Here is a tiny trained network, its code and every weight. The questions are about switching its units off for an input and a target symbol, where a switched-off unit gives its printed mean instead of its output.

import numpy as np


def w(rows, s, z=0):
    codes = np.array(rows[::2]) - 128.0
    scale = np.full(codes.shape[1], s)
    scale[-1] = z or s
    return codes * scale


def f(y):
    return y / 2 * (1 + np.tanh(0.7978845608 * (y + 0.044715 * y**3)))


def softmax(a):
    e = np.exp(a - a.max(-1, keepdims=True))
    return e / e.sum(-1, keepdims=True)


def log_softmax(a):
    a = a - a.max(-1, keepdims=True)
    return a - np.log(np.exp(a).sum(-1, keepdims=True))


def net(x, mask):
    ids = ['ΓΛΞΠΨαβδεζηθστφω'.index(c) for c in x.split()]
    T = len(ids)
    res = E[ids] + P[:T]
    u = 0
    for l in range(2):
        r = res
        for j in range(3):
            rows = slice(2 * j, 2 * j + 2)
            q, k, v = (r @ M[l][rows].T for M in (Q, K, V))
            z = softmax(np.where(np.tri(T) > 0, q @ k.T / 2**0.5, -1e9)) @ v
            o = O[l][rows]
            res = res + np.where(mask[u + j], z, o[:, -1]) @ o[:, :-1]
        u += 3
        y = f(res @ A[l][:, :-1].T + A[l][:, -1])
        res = res + np.where(mask[u : u + 8], y, B[l][:, -1]) @ B[l][:, :-1]
        u += 8
    return log_softmax(res[-1] @ U[:, :-1].T + U[:, -1])


Q, K, V, O, A, B = {}, {}, {}, {}, {}, {}
E = w([
[82,161,118,134,162,105,86,183,129,81],'Γ',
[101,65,190,181,139,149,97,156,170,116],'Λ',
[160,83,128,144,113,150,192,55,150,126],'Ξ',
[79,208,138,135,117,127,140,24,150,61],'Π',
[156,52,103,156,171,115,188,187,128,104],'Ψ',
[130,193,99,103,152,135,68,123,88,182],'α',
[160,177,172,77,24,37,74,104,156,134],'β',
[138,117,72,78,152,132,145,114,81,126],'δ',
[175,105,111,136,111,138,108,174,137,177],'ε',
[160,254,43,154,58,188,188,131,162,150],'ζ',
[100,150,200,195,162,150,109,111,158,184],'η',
[59,98,114,113,178,191,194,86,107,54],'θ',
[166,73,104,123,45,113,95,148,163,34],'σ',
[130,184,137,89,143,36,230,135,145,134],'τ',
[109,73,157,83,155,148,96,52,91,157],'φ',
[177,146,88,223,159,75,158,111,156,81],'ω',
],0.0083)
P = w([
[147,134,142,131,148,133,132,130,121,121],'0',
[80,110,66,158,118,88,134,116,139,163],'1',
[132,121,89,97,181,115,112,105,214,134],'2',
[182,146,190,122,155,146,139,145,83,93],'3',
[87,116,102,185,71,95,144,137,56,140],'4',
[80,113,36,113,161,94,111,97,242,171],'5',
[199,154,178,86,205,163,123,128,160,91],'6',
[133,130,172,178,70,120,162,149,3,117],'7',
[38,93,14,165,91,62,121,110,159,174],'8',
[174,148,118,65,235,147,115,114,250,113],'9',
[210,164,223,148,144,174,155,165,18,76],'10',
[34,95,60,217,31,63,144,132,47,171],'11',
[104,119,65,94,179,107,104,112,246,149],'12',
[207,156,208,99,194,173,144,144,102,89],'13',
],0.0043)
Q[0] = w([
[119,137,130,136,124,121,122,138,122,134],'0.h1',
[163,128,101,129,114,138,129,128,122,119],'0.h1',
[197,145,183,92,181,168,135,133,158,94],'0.h2',
[159,144,175,163,92,153,164,141,35,116],'0.h2',
[73,115,147,179,50,110,153,141,4,140],'0.h3',
[227,165,202,114,151,191,152,152,89,79],'0.h3',
],0.036)
K[0] = w([
[132,137,128,132,127,130,154,112,149,124],'0.h1',
[117,148,131,117,139,146,108,153,131,140],'0.h1',
[84,121,119,196,67,100,145,140,44,148],'0.h2',
[57,79,52,133,111,81,123,103,198,170],'0.h2',
[105,107,53,100,162,112,101,98,251,161],'0.h3',
[35,96,67,180,53,79,125,109,89,162],'0.h3',
],0.031)
V[0] = w([
[127,130,115,124,103,126,113,145,116,138],'0.h1',
[133,121,135,142,136,115,138,136,129,140],'0.h1',
[198,105,91,186,144,90,27,48,88,83],'0.h2',
[133,141,185,133,169,38,221,107,146,230],'0.h2',
[191,93,46,68,194,102,141,29,24,130],'0.h3',
[58,153,115,128,254,14,100,219,81,80],'0.h3',
],0.0081)
O[0] = w([
[135,132,128,121,124,132,111,143,123,134,148],'0.h1',
[135,117,144,114,135,117,127,127,138,133,146],'0.h1',
[169,88,121,70,146,100,166,80,98,144,198],'0.h2',
[83,155,128,115,160,169,109,209,112,136,127],'0.h2',
[82,148,193,83,201,5,233,144,119,160,175],'0.h3',
[166,87,86,104,126,3,57,138,105,11,247],'0.h3',
],0.0046,0.0011)
A[0] = w([
[116,152,122,158,175,134,48,64,82,160,230],'0.n1',
[116,113,45,135,194,178,196,177,118,85,240],'0.n2',
[224,103,118,219,171,73,117,155,119,211,251],'0.n3',
[88,140,156,99,152,148,137,154,116,179,211],'0.n4',
[65,10,173,145,178,159,105,116,116,99,102],'0.n5',
[127,98,97,82,162,115,115,159,83,143,205],'0.n6',
[170,63,108,84,115,139,173,67,102,147,249],'0.n7',
[168,171,134,101,79,95,88,137,119,192,154],'0.n8',
],0.012,0.0019)
B[0] = w([
[57,131,98,108,113,245,65,92,111,85,172],'0.n1',
[208,161,92,238,202,67,96,106,89,213,197],'0.n2',
[98,88,130,84,105,188,249,190,181,69,255],'0.n3',
[61,200,184,162,215,134,148,176,120,249,160],'0.n4',
[132,133,255,170,74,88,107,119,183,223,137],'0.n5',
[119,97,118,47,176,58,88,197,66,156,188],'0.n6',
[203,52,72,49,77,152,135,17,71,148,181],'0.n7',
[120,183,186,66,19,114,103,142,168,188,168],'0.n8',
],0.0096,0.0045)
Q[1] = w([
[169,152,210,147,100,165,150,162,7,84],'1.h1',
[27,80,75,185,47,90,154,127,74,152],'1.h1',
[110,124,170,168,73,131,162,156,3,98],'1.h2',
[22,92,41,176,64,71,146,118,134,173],'1.h2',
[153,121,131,115,185,112,136,115,139,106],'1.h3',
[134,105,120,119,137,128,140,93,135,80],'1.h3',
],0.033)
K[1] = w([
[31,82,34,152,96,75,127,109,184,180],'1.h1',
[185,140,119,72,216,141,87,106,253,138],'1.h1',
[66,92,33,120,142,87,104,101,241,179],'1.h2',
[226,169,170,66,217,162,95,112,204,108],'1.h2',
[145,89,142,134,110,110,105,85,168,117],'1.h3',
[156,87,136,145,102,141,156,105,159,163],'1.h3',
],0.027)
V[1] = w([
[115,146,46,153,170,138,199,115,164,78],'1.h1',
[112,250,65,96,82,97,144,108,93,124],'1.h1',
[161,138,51,96,90,149,142,219,134,171],'1.h2',
[61,124,111,77,159,176,128,151,125,102],'1.h2',
[125,132,120,128,122,132,142,136,146,133],'1.h3',
[123,133,131,132,134,125,121,126,134,127],'1.h3',
],0.015)
O[1] = w([
[139,113,83,117,226,117,82,70,201,162,138],'1.h1',
[1,42,85,113,104,101,123,111,161,151,121],'1.h1',
[119,160,29,160,91,74,169,133,168,170,255],'1.h2',
[126,163,153,109,62,112,52,92,170,177,167],'1.h2',
[113,120,125,125,111,144,126,126,134,107,135],'1.h3',
[128,134,130,141,133,129,133,133,136,139,121],'1.h3',
],0.0068,0.009)
A[1] = w([
[140,126,200,137,137,128,138,145,72,70,31],'1.n1',
[56,249,76,38,158,144,128,87,90,75,69],'1.n2',
[174,91,178,199,108,33,159,54,139,103,187],'1.n3',
[66,193,112,126,131,147,97,184,172,54,254],'1.n4',
[219,59,130,127,140,154,81,227,183,194,136],'1.n5',
[121,136,147,116,123,187,204,69,141,164,226],'1.n6',
[106,152,187,184,132,85,176,54,254,25,155],'1.n7',
[34,150,136,70,163,42,213,70,139,126,123],'1.n8',
],0.0095,0.0036)
B[1] = w([
[28,123,90,145,108,77,144,66,121,133,185],'1.n1',
[223,130,168,175,75,155,118,156,28,143,180],'1.n2',
[238,97,190,147,154,136,115,156,177,113,180],'1.n3',
[119,129,118,166,164,140,84,171,244,78,228],'1.n4',
[57,137,97,133,63,160,136,193,15,131,247],'1.n5',
[168,102,154,152,146,180,167,89,188,163,220],'1.n6',
[61,100,124,168,83,64,174,54,39,124,175],'1.n7',
[116,239,164,45,154,149,131,107,102,75,254],'1.n8',
],0.011,0.0061)
U = w([
[183,6,95,90,69,57,61,150,151,1,251],'Γ',
[131,173,111,175,94,189,115,44,75,45,27],'Λ',
[159,109,224,165,225,155,148,166,125,201,119],'Ξ',
[72,58,188,79,167,191,41,53,128,192,241],'Π',
[197,104,136,160,173,104,185,232,82,105,1],'Ψ',
[107,163,181,62,32,54,58,92,176,131,25],'α',
[68,89,93,68,77,199,188,204,139,123,177],'β',
[176,190,195,74,180,82,191,142,128,89,122],'δ',
[157,191,67,196,81,112,153,107,177,207,200],'ε',
[55,145,125,170,193,211,131,50,207,117,3],'ζ',
[158,178,200,142,111,224,39,174,101,136,41],'η',
[108,66,93,166,182,76,213,91,143,69,57],'θ',
[196,84,139,122,146,194,165,89,175,96,85],'σ',
[63,167,122,188,228,47,38,188,138,96,187],'τ',
[78,88,238,160,103,57,147,153,105,191,88],'φ',
[145,95,38,77,187,90,101,67,26,175,144],'ω',
],0.0053,0.0041)

Each question gives the input, a string of symbols that net reads in full, and the target symbol t.
The units are the heads (2 rows each of Q, K, V and O) and the neurons (one row each of A and B). Each row of codes is followed by its name. A weight is (code - 128) times the scale printed after its matrix; where a second scale follows, it is the last column's (O, A, B and U).
mask holds one flag per unit, layer by layer, with each layer's heads first. A switched-off unit (its flag False) gives its mean, the last column of its rows in O or B, instead of its output. The means were averaged over made-up inputs and are rounded, as every weight is.
A unit's drop is (log p(t) with every unit on - log p(t) with that unit switched off) / (log p(t) with every unit on - log p(t) with every unit switched off).
The circuit of an input: a set's keep is (log p(t) with only the set's units on - log p(t) with every unit switched off) / (log p(t) with every unit on - log p(t) with every unit switched off). Starting from the 12 units with the biggest drops (on a tie, the unit counted first), units are removed one at a time, each time the one whose removal leaves the highest keep (on an exact tie, the one counted first), for as long as the keep stays at least 0.8.
circuit, biggest first: the units of the circuit, biggest drop first
most important unit: the unit with the biggest drop
k most important neurons: the k neurons with the biggest drops, biggest first
k most important neurons of layer l: the k neurons of layer l with the biggest drops, biggest first
which heads matter: for each layer, one digit per head in row order, 1 if its drop is at least 0.15 and else 0, layers parted by /
input Λ δ ε Π δ α Γ Λ ε ω ζ ε, target ω: most important unit => 1.h1
input Γ ε ε ζ ε Γ ε Γ Λ Λ φ Γ, target Λ: which heads matter => 001 / 110
input Π Ψ δ δ ε ε, target δ: circuit, biggest first => (0.h3; 1.n8; 0.n3; 0.n1)
input Π Γ ω α ε τ ε ε Π, target Λ: circuit, biggest first => (1.n2; 1.n7; 0.n6)
input ε ε α ε η ε Ψ ζ ω, target θ: 3 most important neurons => (1.n7; 0.n3; 0.n2)
input ω ε Γ δ δ ε α ε Γ ε ε, target β: circuit, biggest first => (0.n3; 1.n5)
input ω ε δ ε ε Γ Γ Γ Ξ, target Γ: circuit, biggest first => (0.h3; 0.n4; 1.n3)
input δ Π δ Ξ ε ε τ Π Π α Λ, target Π: circuit, biggest first => (1.h1; 1.h2)
input Λ ε ε θ, target ε: which heads matter => 000 / 010
input σ Ξ ε ε ε Λ Γ ω ω θ δ η Γ Π, target Λ: 2 most important neurons of layer 1 => (1.n7; 1.n2)
input ω ε ζ α τ, target δ: circuit, biggest first => (1.n8; 0.n1)
input ε ε Γ ε ζ ε δ θ, target Ξ: circuit, biggest first => (1.n3; 0.n5; 0.n2)
input ε β ε ε Ψ Γ ε, target Ψ: which heads matter => 000 / 110
input δ Π ε Γ δ β Γ Γ ε Γ Γ Γ δ, target Γ: which heads matter => 011 / 000
input Π ε Λ ζ Γ ω ε Π Ξ ζ ε Γ τ ε, target Γ: circuit, biggest first => (0.h3; 0.n4)
input ε ε Π Λ, target ε: which heads matter => 001 / 010
input δ τ Ψ, target Ψ: circuit, biggest first => (0.n2; 1.n3; 1.n5; 0.n1)
input ε τ ω δ Γ ω τ Γ Λ β Π ε Λ α, target ε: circuit, biggest first => (1.h2; 0.n3)
input ε δ ε α δ α δ Γ, target α: most important unit => 1.h2
input ε ε ζ ε ε, target ζ: which heads matter => 001 / 100
input Γ ε Γ ζ Γ ε α Λ ε ε ε, target ε: 3 most important neurons => (0.n3; 0.n6; 1.n8)
input δ ε β Π η, target ζ: most important neuron => (1.n4)
input φ ω ε Γ Γ, target τ: 2 most important neurons of layer 1 => (1.n6; 1.n4)
input φ Γ ε Λ, target Γ: 2 most important neurons => (1.n3; 0.n4)
input Λ ε Λ Ψ δ Π Γ ε ε Γ Λ ε σ, target Λ: 2 most important neurons => (1.n1; 0.n5)
input δ δ Γ δ, target δ: 3 most important neurons => (1.n8; 0.n1; 1.n5)
input ζ δ δ ω θ, target δ: circuit, biggest first => (0.h3; 1.n8)
input θ Ψ Ψ ε ε Ψ Γ, target ε: 2 most important neurons => (0.n3; 0.n2)
input δ Π Γ Ψ ε Λ, target Ψ: 2 most important neurons of layer 0 => (0.n5; 0.n3)
input ε σ τ δ δ τ, target δ: circuit, biggest first => (1.n8; 0.h3)
